Below is a small trained network, with its code and all its weights. Each question gives an input and a class and asks what happens when units are switched off, that is, made to give their printed mean instead of their output.

import numpy as np


def w(rows, s, z=0):
    codes = np.array(rows[::2]) - 128.0
    scale = np.full(codes.shape[1], s)
    scale[-1] = z or s
    return codes * scale


def norm(h):
    return h / np.sqrt((h * h).mean(-1, keepdims=True) + 1e-5)


def f(y):
    return np.maximum(y, 0)


def log_softmax(a):
    a = a - a.max(-1, keepdims=True)
    return a - np.log(np.exp(a).sum(-1, keepdims=True))


def net(x, mask):
    res = np.array(x, float).reshape(1, 7) / 4 @ E
    u = 0
    for l in range(3):
        y = f(norm(res) @ A[l][:, :-1].T + A[l][:, -1])
        res = res + np.where(mask[u : u + 3], y, B[l][:, -1]) @ B[l][:, :-1]
        u += 3
    return log_softmax(norm(res)[-1] @ U[:, :-1].T + U[:, -1])


A, B = {}, {}
E = w([
[138,123,105,122,98,150,96,110,155,133,118],'x0',
[56,227,87,190,122,85,132,1,90,93,176],'x1',
[137,85,69,39,188,108,132,89,123,22,171],'x2',
[157,120,135,120,96,139,91,128,94,125,147],'x3',
[119,128,159,105,56,31,113,123,165,91,72],'x4',
[174,109,105,142,126,114,158,97,101,148,87],'x5',
[139,127,109,133,121,114,111,137,118,127,140],'x6',
],0.0037)
A[0] = w([
[128,127,93,99,161,179,156,100,104,161,180,94],'0.n0',
[140,44,67,37,202,103,128,81,136,46,201,27],'0.n1',
[86,92,168,76,40,2,134,114,144,87,91,2],'0.n2',
],0.0045,0.0025)
B[0] = w([
[87,96,121,118,152,150,101,107,64,81,65,186],'0.n0',
[121,116,184,161,114,137,157,124,177,254,160,254],'0.n1',
[49,53,115,156,180,145,58,165,112,151,149,210],'0.n2',
],0.0087,0.0041)
A[1] = w([
[80,94,120,122,198,145,69,125,83,109,76,101],'1.n0',
[188,82,137,3,169,128,141,230,179,98,101,6],'1.n1',
[52,147,120,104,139,75,114,26,108,83,144,156],'1.n2',
],0.004,0.0012)
B[1] = w([
[110,50,69,130,119,119,108,133,149,52,90,228],'1.n0',
[162,195,80,102,166,124,183,41,172,84,151,253],'1.n1',
[254,155,147,65,79,146,156,133,93,75,103,244],'1.n2',
],0.0071,0.0025)
A[2] = w([
[254,97,105,45,155,141,204,231,232,103,158,52],'2.n0',
[86,66,67,166,222,234,130,140,51,118,135,7],'2.n1',
[131,51,108,110,224,199,106,170,148,82,92,121],'2.n2',
],0.0035,0.0013)
B[2] = w([
[158,201,180,138,10,106,188,128,21,38,223,253],'2.n0',
[2,71,86,69,139,75,73,197,201,84,41,219],'2.n1',
[112,160,45,184,150,96,57,118,120,54,30,247],'2.n2',
],0.006,0.0031)
U = w([
[91,54,80,99,182,104,52,143,133,72,78,186],'0',
[204,211,116,84,97,105,175,86,96,42,158,1],'1',
[140,134,160,116,120,123,163,134,171,254,149,209],'2',
],0.0072,0.00047)

Each question gives the input, the list of numbers given to net, and the class t.
The units are the neurons (one row each of A and B). Each row of codes is followed by its name. A weight is (code - 128) times the scale printed after its matrix; where a second scale follows, it is the last column's (A, B and U).
mask holds one flag per neuron, layer by layer. A switched-off neuron (its flag False) gives its mean, the last column of its row in B, instead of its output. The means were averaged over made-up inputs and are rounded, as every weight is.
A unit's drop is (log p(t) with every unit on - log p(t) with that unit switched off) / (log p(t) with every unit on - log p(t) with every unit switched off).
The circuit of an input: a set's keep is (log p(t) with only the set's units on - log p(t) with every unit switched off) / (log p(t) with every unit on - log p(t) with every unit switched off). Starting from all 9 units, units are removed one at a time, each time the one whose removal leaves the highest keep (on an exact tie, the one counted first), for as long as the keep stays at least 0.8.
circuit, biggest first: the units of the circuit, biggest drop first
k most important neurons: the k neurons with the biggest drops, biggest first
k most important neurons of layer l: the k neurons of layer l with the biggest drops, biggest first
input [-8,-4,-2,2,-5,8,-7], class 0: circuit, biggest first -> [2.n1]
input [-1,-6,-2,-1,4,-6,-8], class 1: circuit, biggest first -> [1.n1 2.n0]
input [0,-6,8,4,-5,1,-5], class 2: 4 most important neurons -> [0.n1 0.n2 1.n2 1.n0]
input [0,0,-7,1,-8,-5,6], class 0: circuit, biggest first -> [0.n1 2.n1]
input [8,-5,-5,-4,-2,2,-6], class 1: circuit, biggest first -> [0.n1 0.n2 2.n0]
input [-7,-8,-2,-1,-5,4,-3], class 1: 3 most important neurons -> [2.n0 0.n2 1.n1]
input [4,-3,-5,6,-6,6,-3], class 0: 2 most important neurons -> [0.n1 2.n1]
input [-4,-6,-6,3,-5,-3,-2], class 1: circuit, biggest first -> [0.n2 0.n1 2.n0]
input [-6,-5,-4,3,-2,2,6], class 1: circuit, biggest first -> [0.n2 2.n0]
input [5,4,5,-6,4,5,-7], class 2: 3 most important neurons -> [0.n1 0.n0 2.n2]
input [7,-7,6,0,-6,-1,-6], class 1: 2 most important neurons -> [0.n2 2.n0]
input [2,-8,4,6,6,-2,7], class 1: 2 most important neurons -> [2.n0 1.n1]
input [4,5,8,-2,6,2,-4], class 2: circuit, biggest first -> [0.n1 2.n2]
input [-2,-2,-4,-7,-4,-2,2], class 0: circuit, biggest first -> [0.n1]
input [-8,-4,7,-1,5,1,-4], class 2: 2 most important neurons -> [0.n1 0.n0]
input [-3,5,-5,-3,-7,8,-7], class 0: circuit, biggest first -> [0.n1 2.n1]
input [8,0,3,4,-2,6,-4], class 2: 2 most important neurons -> [0.n1 0.n2]
input [-4,7,5,3,-8,-1,1], class 0: 2 most important neurons -> [0.n0 2.n1]
input [-7,-4,5,6,-1,1,7], class 2: 2 most important neurons -> [0.n1 1.n2]
input [0,4,8,-6,-4,8,-1], class 2: circuit, biggest first -> [0.n1]
input [1,7,8,2,-6,-2,4], class 2: 2 most important neurons -> [0.n1 0.n2]
input [-6,-2,7,-2,5,-7,3], class 2: 2 most important neurons of layer 0 -> [0.n1 0.n0]
